A new row, then what is left of it after taking away its nearest point in the smallest flat space through zero that holds the last named rows above it.
(in the rows, 128 means zero)
Lakom (2 x 36):
[[162 131 131 126 168 145 102 145 125  81 121 146 154 153 103 136  77 107
  114 167  98 132 103 134 141 151 108 138 150  98 118 158  93 174 132 180]
 [186 141 136 122 182 157  97 157 116  80 113 148 147 136 126 146  58 108
  114 178  99 137  98 128 144 158 105 143 151  85 120 156 103 191 126 170]]
New rows:
[ 97 120 124 118 145 145  89 145 134 175 122  93 123 159 104 107 187 131
 135  91 193 132 119 127 142 139 130 141 141 159  93 104 134  79 128 112] -> [125 128 128 115 169 159  77 159 127 158 114 101 127 156 111 117 156 124
 130 112 183 137 107 125 149 152 121 148 149 140  91 113 129 107 125 123]
[122 119 112 134 115 104  87 120 160 104 150 147 152 187  42 115 132 124
 128 104 102 129 146 142 135 130 120 126 131 167 111 154  84 110 150 205] -> [158 142 122 125 122 122  92 138 140 134 135 140 117 128 116 134 120 141
 138 105 125 139 151 123 134 132 126 132 118 155 123 129 133 121 132 145]
[138 119 118  79 123 114 113 127 133  99 111 158 132 131  82 120 169 117
 100 138 102 128  93 143 134 114 175 116  98 119 134 186  92 165 150 171] -> [144 127 121  76 116 117 121 130 126 122 107 151 112 101 117 126 176 129
 107 129 118 131 101 134 130 109 182 116  88 121 141 169 120 158 142 135]

noda, 2 rows:
[[133  58 181 102 192 141 117  93  82 125 114 175  83  39 109 160  73 132
  165 221 182 145 139  92 135 103 171 170 138 164 134 140  86 141 160 139]
 [116 105 183 116 176 130 113  80  99 160 124 144 116  70 107 181  96 167
  145 193 175 141 122  81 144 129 145 163 133 164 151 127 111 144 164 149]]
New rows:
[102 111 143  89 138 132 107  94 117 128 145 163 139 109  86 122 114 144
 145 202 158 162 189 122  63 128 105 173 177 136 127 116  91 162 163 113] -> [102 138 118  99 110 127 113 112 136 125 150 145 156 147  95 105 137 138
 130 162 134 155 186 140  59 137  88 154 173 119 122 112 108 156 148 107]
[117 134 135 165 145 105  99 150 161 128 182 123 144 134 129 128 141 138
 107  98 157 136 148 161 133 133 138  91 112  91 114 104 159 158 144  81] -> [119 117 145 159 158 108  97 145 151 125 179 134 133 115 126 132 129 136
 116 118 168 139 151 155 134 126 148  99 114  98 114 107 149 160 150  82]
[ 86 121 172 120 148 125 118  93  92 119  89 121  86 105 140 161  88 167
 139 130 162 114 175 120 136  64 155 115 141 128 115 111 120 124 116 170] -> [ 87 141 150 128 125 122 123 109 108 114  93 107  99 136 148 144 106 159
 127  97 141 108 173 137 132  70 142  99 138 113 110 108 133 118 102 164]

Sefub (2 x 36):
[[ 83 120 158 156 120 169 131 121 152 124 150 153  97 112 130 151 142 115
  129 132 114  94  84 139 105 137 145 163  90  87 129 101 144 149 161 152]
 [108 141 141 139 149 123 106  76 125 107 121  79 129 126 159 115  54  55
  103 180 120 125 114 179 131 144  95 109  92 117 136 159 199  95 141 140]]
New rows:
[111 153 136 155 148 147 120 103 122 115 124  98 115 128 148 129  87  82
 105 176 120 124  99 144 128 145 107 123  77  93 119 142 162 120 147 117] -> [135 147 120 141 137 139 132 136 117 129 122 121 123 134 129 131 128 130
 120 144 129 135 119 110 132 133 122 125 109 111 114 131 115 134 130 103]
[121 128 103 142  76 124 118 153 191 166 131 121  95 137 107  88 177 160
  95  77 130 128 147 135 147  82 148  92 179 179 142 147 101 135  99 108] -> [ 99 131 118 155  82 135 110 129 197 156 135 108  86 131 121  90 150 125
  85 100 122 116 127 160 141  92 140  95 152 162 146 152 136 128 115 121]
[ 99 124 140 155 123 143  82 137 145 127 104  78 134  93 191 106  89  85
 122 114  94 168 100 219 202  97 128 155 121  81 130 121 171 146 168 180] -> [124 119 124 140 114 133  93 167 139 140 101  97 143  99 174 106 125 129
 135  85 103 180 121 188 208  86 141 154 152 100 125 113 128 157 151 166]

vuz, 4 rows:
[[139 135 125 146 120 106  90 156 124 118 148 113 143 131  90  98 142 138
   93 115  93 132 105  92 136 131 116 169 102  98 186 144 118 141 154  96]
 [124 129 105  99 143 177 143 189 157 127  71 150 129 110 139  93 149  97
  135 157  46 162 163  79 134  98 151 115 121 106 157 127 141 116 158 115]
 [121 173 118 135 174 109 126 140 135 121 102 105 121 195 164  86 118 107
  125 138 125  90 182  72 174 121 168 129 128 105 138  68 151 125  62  82]
 [151 137 161 161  91 109 105 135 179 167 127 122 214 135 145 100 144 133
  141  81 175 108 191 160  37 187 171 118 132 105 121 150 175  99 118  85]]
New rows:
[174 134  88 116 119 120 149  99 127 115 102 126 127 131  95 138 153 159
 113 164 150 130  90 135 125 126 144 151 101 140 111 198 108 134 118 128] -> [173 143  87 115 127 123 152 106 136 118  89 125 131 142 108 127 153 151
 118 167 147 125 112 125 126 126 159 145 103 134 110 187 119 128 106 117]
[147 146  95 133 105 121 116 102 160 103 109 116 135 149 142 123 131 110
 126 120 156  82 142 171 146 158 195 130 129 131 129 116 120 136 154 109] -> [144 137  88 123 105 132 120 108 152  96 108 123 121 133 131 130 133 110
 123 129 136  97 123 167 156 145 182 133 126 135 136 124 108 141 173 122]
[135  72 138 132 102 167 122 125  95 137 138 106  79 137 107  96 116 164
 197 120 115 117  93 127 181 112 164 139 134 127 162 170  88 133 141 126] -> [137  78 144 136 101 166 124 125 109 147 129 105  95 146 123  89 116 160
 206 114 130 108 120 133 164 123 182 129 139 124 152 165 104 123 126 116]

Voda (4 x 36):
[[103 120 101 134  90  85 177 115 113 119 137 122  83 141  88 167 137 159
  156  97 178 162 173 160 137 143 128 138 163 135 142 138 210 142 115  83]
 [102 113 105 150  74  81 178 135 143 152 152 145  86 159  56 197 139 177
  146  87 183 177 159 166 142 145 136 147 154 168 140 126 209 127 123  73]
 [102 134 129 142  73  96 159 132 134 124 144 130 104 150  68 180 139 166
  131 117 161 177 128 170 117 143 142 158 140 139 128 135 177 130 115 115]
 [115  98  91 153 113  87 176  96 125 154 133 132  68 182  57 192 130 175
  189 113 168 158 175 184 150 143 123 126 153 141 152 142 194 170 148  56]]
New rows:
[124 106 121 148 116  99 145 158 174 167 122 140 127 196  46 209 128 179
 158 123 157 167 139 147 161 146 161 166 128 163 136 101 183 123 151 120] -> [134 123 128 117 150 123 122 147 139 120 100 112 149 149 122 140 123 133
 146 138 133 129 141 109 151 135 150 150 129 120 130 107 155 123 136 158]
[152 140 121 118 146 148 109 113 119 127 138 134 125  93 171 110  98 151
 136 130 114 115 169  49  85 141 154 125 119 133 157 101 116  86 171 123] -> [142 145 127 127 124 137 119 106 120 122 141 130 113 113 136 137 102 171
 144 141 121 139 160  81  74 148 161 141 118 127 156 111 127  99 171 123]

baf, 4 rows:
[[153 219 140 135  87 190 143 144  96 139  87 125 137  98  97 103  90 119
   89  95 141  85  87 166 119 109 117 163 100 181  97 119 164 107 111 175]
 [178 146 180 100 104 103 123 182 118 147 119 135 150 147 178 115 150  97
  142  71  53 120  95 120  95 123  48 104  20  83 116 128  76 143 117  74]
 [190 163 141  66 117 140 127 161 119 102  86 138 114 107 112 113 123  89
   95  54  70  68  88 119 116 129  46  99 129 137  92 122  72 173  71 108]
 [160 125 147 136 120 136  85 101 122 125  93 141 143 120 118  98 106 123
  150  57 118 119 116 123 117 104  97 109 102 149 120 144 126 110  96 158]]
New rows:
[ 99  70 111 158 122  91 141 112  95 168 129 104 131 147 136 151 119 156
 114 171 159 194 145 143 116 172 144 124 206 115 213 113 121 147 133 162] -> [134 109 133 143 100 107 139 134  80 172 102 108 139 138 135 134 109 138
 102 125 132 167 115 151 101 162 102 121 166 124 193 111 109 150 111 163]
[139 133  88 105 121  96 155  97 108 184  59 126 109 160 162 103 110 101
 165 115  72  93 120  76 123 119  99 131 115 126 133 135 115 115  85 109] -> [117 137  75 117 123 104 169  93 108 187  70 120 105 159 156 112 108 112
 158 148  96 100 129  85 131 123 130 148 134 132 138 131 136 108 101 118]

nez (4 x 36):
[[140 103 130 123 105 155  96 135 119 140 102 155 135 125 136 146  91 154
  144 102 152 141  62 150  93  96 133 181 163 108 129 150 104 104 162 115]
 [118 153 139 106  92 120 125 109 140 156 141 117 117 121 132 113  97 156
  147  95 124 150  76 118 119 112 131 174 120 134 127 138  99 129 148 114]
 [132 174 138  91  82  97 131  99 131 167 168  95  88 126 129 105  93 175
  146  78 125 143  91 128 139 105 114 165 133 163 135 117 115 131 141 101]
 [133 113 129  89 102 162  58 117 112 151 167 182 115 164 172 154  74 126
  151 118 130 169  60 160  74 122 122 201 164 106 149 178  96 100 178 115]]
New rows:
[100 141 132 152 164 132 118 135 110  93  89 103 158 136  98 110 141 150
 118 146 164 121 115  80 148 123 121 127 103 163 113  90 155 122  82 140] -> [102 143 131 130 155 139  90 126 102 103 122 121 144 158 119 118 122 144
 125 146 159 138 101  94 132 128 113 149 116 162 126 107 148 114  98 135]
[ 74 147 157 134  83 119 134 140  91 151  72  99 159  79  92 133  91 144
  84  48  91 110 112 112 103  88 144 138 129  98 101 158  81 104 130 140] -> [ 84 146 147 121 105 117 115 138  73 141 120 114 139 113 111 145 104 112
  73  77  79 107 162 131 109 116 125 108 141 107 119 157 108 103 120 145]

vukov, 4 rows:
[[115 122 152 144  99 136 148  79  95 128 118 136 179  84 163 115 105  85
  153 166 181 158 143 182 152 113 168  91  85  77 124  68 203 147 152 201]
 [136 117 167 141 107 132 150 112 101 118 140 121 158  78 154 124 112  92
  150 179 148 124 163 170 138 121 139 103 106  84 110  97 200 174 119 166]
 [140 126 130 146 124 127 155 109 125 126 113 152 134  97 146 110 117 115
  116 136 151 148 129 157 122 131 165 129  99 126 140  95 168 120 145 179]
 [103 129 127 116 102 152 145  76  75 133 146 140 146 116 173 132 118 114
  161 147 170 131 135 153 178 126 133  90 100 105 111 101 162 158 145 189]]
New rows:
[173 123 141 160 161 109 124 139 145 151  80 149 123 125 107 112 135 156
  81 118 110 142 105 135  97 122 152 177 115 164 150 126 136  70 110 120] -> [144 123 148 137 140 128 115 115 103 154 110 132 139 135 128 132 134 149
 123 137 123 124 118 135 142 115 122 142 117 138 121 131 139 111 104 124]
[163 119 154 157 145  95 145 169 166 135  97 152 124  86 113 100 115 117
 113 145 115 147 115 132 101 114 168 147 117 108 148 133 130  91 130 140] -> [134 124 141 128 133 116 136 147 129 142 126 146 119 113 132 120 121 128
 143 142 123 128 114 117 145 115 135 123 124 106 126 150 108 116 129 140]
[103  97 129 143 106 130 102  97 160 126 165 124 164 143 156 162 116 129
 170 136 117 133  98 140 132 107 119  90 134 101 147 135 158 161 153 110] -> [125  98 118 150 119 126 120 109 173 122 162 143 135 136 156 154 120 143
 144 125 105 128  94 136 113 121 127 113 132 131 157 142 155 149 151 117]

Gekir:
[[132 139 123 129 108 113  92 137 119 128 153 137 165 111  76 130 129 120
   88  82 142 118 112  93 111 117  95 165 123 133 144 126  88 136 125 114]
 [134 119 133 122 189 107 163 178 109  86 132  76 158 173  87 143 155 142
   98  83 124 121 113 108 206  97 209 119 114  91  98 184  82 146  95  79]
 [ 89 157  84 106 115 135 136 156 123 219 108 102  58 142 162 146 114 167
  164 215 167 138 108 123 183 138 205 101 117 164  36 135 143 142  96 149]
 [102 115  92 150 121 140  56 105 154 154 142 191  84 173 186 103 163 118
  200 141 111 114 129  90  88 169  93  71 140 170 125 105 174 151 147 183]
 [125 114 148 127 141  98 137  93 119 116  84 114 130 155 127 114  91 141
  158 138 136 158 148 131 196  82 153 117 131 149 106 140 146 156 112 136]]
New rows:
[105 158 148 130 136 102 103 151 106 146 117 100 140 115  44 147  98 139
  90 115 149 114  85  81 164 111 150 145 136 114 125 162  82 145  99 102] -> [108 141 156 141 142 127 113 125 127 134 109 124 112 119 102 135 108 127
 130 142 120 114 106 114 126 141 129 112 149 109 149 143 130 127 125 128]
[113 161 131 128 133 157 142 124 128 103 164 137  87 105 145 155 194 137
 131 131  87 114 145 157  55 197 121  82 121 121 141 129 143  98 199 136] -> [108 164 142 121 124 115 129 104 108 108 136 120 111 113 101 149 150 151
 126 119 117 139 147 134 120 140 134 105 117 150 116 141 126 132 173 132]

dizu (5 x 36):
[[135  66 183  70 134 122 165 157 155 193 150 102 113 147 108 160 122 114
  105 127  97 197 160 154 118  80 131 165 125  93 162 211 179 180 183 162]
 [134  70 122  94 136  84 157 146 130 165 118 107 130 116 140 114 127 129
  144 144  66 133 135 147 105 146  89 147 124 126 139 153 153 131 142 133]
 [130  36 150  63 124  74 162 150 155 203 140 123 135 119 100 141 102 156
  114 139  74 204 138 165  91  75 105 156 122 127 155 195 157 160 162 157]
 [158  93 205  82 147 142 131 131 170 166 143 122 134 121  91 118 126 148
  118 142  89 186 169 168 137 102 164 142  95 108 123 185 154 191 192 139]
 [125  46 164  56 132  94 165 162 157 209 143 109 120 142 106 169 107 119
  102 133  84 209 158 161 103  71 109 162 133 101 169 213 171 173 176 165]]
New rows:
[107 137 127 125 145 111 138 124 174 170  63  79 149  55 163 153 106 179
 142 153  99 123 190 108 151 109 126 126  82 125 133 103 116 220 157 131] -> [ 97 149 112 152 123 121 156 124 152 155  78  74 134  68 173 162 115 175
 139 131 139 110 159  81 147  96 129 137  95 129 145  95 124 200 134 139]
[149  74 115 117 104  91 157 117 141 110 148 152 132 103  92  79 107 183
 163 168 115 145 104 144  86 114 124 140  91 184 116 101 134 129 140 117] -> [133 118 117 120 121 129 143 131 137 100 140 137 110 142 112 129 114 110
 146 160 143 131 138 129 114 125 125 133 118 145 132 104 137 135 147 119]
[ 96  78 163  96 151 113 122 133 157 173 114 117 132 124 145 167 106 116
 118 120 115 171 133 182 122  90 107 169 154 114 134 175 144 141 121 153] -> [106 117 155 136 147 136 111 114 141 129 112 121 134 114 156 134 124 128
 136 115 136 127 113 164 136 122 125 159 144 128 110 135 131 122 101 135]

luni:
[[115  86 167 125 183 176  84  79 190 148 125 148  99 126  86 160 128 147
  187 135 136 145 138 212 137 139 151 114 132 150 149 168 109 129 149 191]
 [131  53 144  95 158 188 104 114 235 169 144 111 122 144  99 137 144 132
  175 105 137 169  82 217 116 141 145  77 156 174 147 175 151 157 127 199]
 [129 153 156 100 194 115  69 113 143 151 174 163 115 141  78 141 111 138
  151 148 127 189 149 173  92 139 161 138  85 198 193 116 114 157 174 225]
 [126 131 150 113 181 140  86 127 165 137 149 157 116 146 127 151 122 136
  146 157 116 157 144 174 123 156 143 102 103 159 181 118  97 136 160 201]
 [146 129 125 112 132 131 112 191 165 115 161 139 142 165 234 140 138 129
   91 177  83 138 119 140 133 193 107  40 117 125 180  78  80 123 142 161]]
New rows:
[199 139 151 104  19  98 127  88  62 127 132 129 109 103 174 123 109 199
  91  92 140 103 121 133  90 110 113 122 150 134 130 142 172 117 141  73] -> [173 151 137  95  86 133 136 109 119 132  87 148 102 134 158 146 102 170
 116  95 145  96 139 142 117 110 126 107 122 138 170 143 168 123 151 136]
[148 143 141  80 153 112 127  73  75 147 133  91 101 159 168 138 126 179
 137 129 100 142 123 110 170 144 130 124 144 157  87 135 138 135 181  87] -> [140 145 127  74 170 125 141  89  98 150 113  90 104 173 163 141 125 162
 142 122 104 138 121 105 179 139 133 118 138 158  97 136 148 141 177 104]

dipo:
[[139 199 113 131 109 151 173 120 103 167 161 120 111  80  83 204 135 108
  187 172 160 126 101  89 128 195 126  69 100 145 130 205  81 107 147 220]
 [144 135 144 116  83 138 148 124 109 147 159 123 106  74 126 152 142 106
  137 150 132 162 155  84 135 116 146  93 120 115 113 158 101 106 171 181]
 [153 111 157  93  81 131 152 153 114 178 180 144 108  71 114 136 130 101
  115 163 135 180 151 100 160 129 136  60 122 110 109 172  97  93 173 191]
 [152 117 147 104 100 130 138 154 122 162 151 126 100  89 115 144 130 120
  131 138 136 155 132 104 146 137 135  88 126 114 123 156 104 115 152 170]
 [148 170 122 138 104 152 151 133 116 160 134 102  86  78 108 199 136 130
  178 140 149 127 109  81 119 166 135  97 127 133 140 176  95 138 144 180]]
New rows:
[125 128 119 162  81 173 123 148 104  47 140 166 134 106 122 109 154 107
  80 159 138 129 163  65 112 116 123  77 104 133 101 118 120 125 152  90] -> [135 124 116 151 105 164 111 176 115  54 123 156 122 124 102 114 146 125
  94 138 147 109 127  80 117 150 114  79 101 134 116 118 117 136 127  89]
[127 132 149  92 144  77  92 159 168 142 130 116 132 125  98 109 100 142
 158 139 137 136 119 123 139 176 119 119 129  93 146 119  84 135  95 146] -> [109 148 140 124 128  94 104 122 161 131 134 122 146 114 126 113 106 133
 150 157 127 143 149 111 122 144 124 131 143 102 140 115  97 142 110 126]
[130 142 111 135  69 120 129 125  78  79  97 145 116 121 133 145 184 106
 133 106 121 148 149  45  94 111 144 126 113 144 104 129 118 103 166 128] -> [129 125 107 131  97 116 126 158  97 110  96 168 127 148 120 130 159 120
 113 110 126 139 117  88 111 146 117 110 128 155 117 135 131 115 136 102]

Leg:
[[176  94 144 133 144 202 134 139 146 168 143 132 216 162 167 133  86 139
  124 157  93  78 139 131 123 142  81  98 132  81 129 107 144 141 115 118]
 [ 55 139 177 121 131 135 186 127 158 107 164 142  57 191 167 126  87  84
   99 156  97 190 160 122 122 107  93 193  78 110  98 110 206 105  54  86]
 [148 130 138 126 125 180 178 124 184 128 127 151 103 186 176  96  65 100
   94 164 111 134 127 143 111 154  82 139 135  89 121  93 163 126  92  76]]
New rows:
[ 70 127 149 141 117 177 140 138 103 150 166 125  97 155 135 117  89 100
  77 160 106  89 151  97 151 131 120 189 109 152 155 106 124 108 110 102] -> [ 94 129 127 143 113 166 120 136  93 152 148 121 108 129 117 114 107 114
  86 147 123  73 136 100 153 140 138 168 130 164 167 114  92 115 139 116]
[182 105 117 126 108 214 130 116 145 171 119 126 213 148 144 109 112 133
 154 160 108  90 111 171 111 174 108 114 148  59 164  90 139 119 134 105] -> [115 129 122 121 101 148 125 111 119 139 125 118 145 125 113 121 151 123
 161 137 125 141 118 160 120 145 144 152 122  99 155 112 144 103 130 119]
[109 152  89  88 110  91  94 118  88  86 115 173  58 111  89 138 160 158
 136 105 148 176 112 126 122 131 162 171 122 167 104 149  90 162 161 128] -> [135 126 109  91 124 148 104 127 103 115 133 177 120 144 123 144 124 162
 131 130 116 145 126 126 118 137 122 156 117 129 100 132 113 169 141 117]

miri, 2 rows:
[[121  65 109 129 165 111 134 142 118 116 127 126 187  94 140 158 190 154
  183 135 150 159 180 179 132  94  71  95 152 168 178 208 121 108 201 115]
 [122  68 114 113 172 115 162 125 135 125 122 120 186  96 135 144 179 167
  182 143 134 141 196 151 129  95  78 101 164 155 187 192 130  83 179 111]]
New rows:
[135 164 123 120 114 123 106 114  83 152 124 150 102 140 156 105 126  67
  92 111 124 105  50 109 131 108 135 128 126  90 108  82 121 114 111 144] -> [132 134 116 112 136 116 123 112  87 151 121 146 131 124 160 113 152  87
 119 119 127 111  84 120 131  91 110 114 144 104 138 114 122  91 137 135]
[170 171 134 136  95 119 141 167 105 140 167 110 121 158  85 133 106  95
  96 130 106 101  84 140 130 143 171 142 138  87  97 144  94 197 118 151] -> [167 142 129 123 120 114 168 159 115 142 162 104 150 143  87 136 127 119
 123 140 103 101 124 141 129 127 149 131 160  96 130 170  98 165 135 141]
[ 80 189 147 121  81  94 159 119 121 156 118 178 116 159  40 143 151  65
  77  77  98  87 109  83 108 148 109 136 126 106 121 118 122 148  69 155] -> [ 77 159 138 122  98  86 161 126 116 150 118 177 144 143  46 157 181  77
 103  80 109 102 133 108 110 132  82 120 137 125 144 156 119 139 104 149]

Vizaf (3 x 36):
[[175  86  99 180 117 131  86 100 177 157 149 157  80 195 136  88 143 132
   82  73 238  80 129  78  85  96 178 109  60 122 126 170 113 110 101 139]
 [121 117  97 100 131  88 114 141 117 118 116 160  95 157 128  99 132 147
  110 169 131  96 116 137 113  87 115 128 116 153 123 101 135 134 165 110]
 [137 131 123 119 146 103  98 136 123 117 129 137 111 166 112  98 148 120
   85 132 130  93 125 103 134 138 126  99  97 120  87 101 123 124 137 115]]
New rows:
[101 109 131 118 158 141  78 127 129 147 115 107 160 157 132 129 164 109
 104  33 153 117 104 125 164 181 162  55  86  75  81 152  97 119 119  99] -> [ 78  99 109  94 141 130 104 134 118 146  99 125 152 134 150 140 143 137
 142  76 141 131  95 169 147 132 145  91 118 110 124 152 112 132 149  95]
[144 147  67 104 124 116 135 179 122 149  74 184  60 139 138  94  88 134
 168 172 185 133 127 158 119  78 126 171 137 158 174 163 113 116 132 173] -> [150 174 104 112 145 131 127 181 116 140  83 150  90 133 117 102 103 102
 150 144 155 141 137 131 155 145 125 142 132 121 132 151 103 109 107 175]
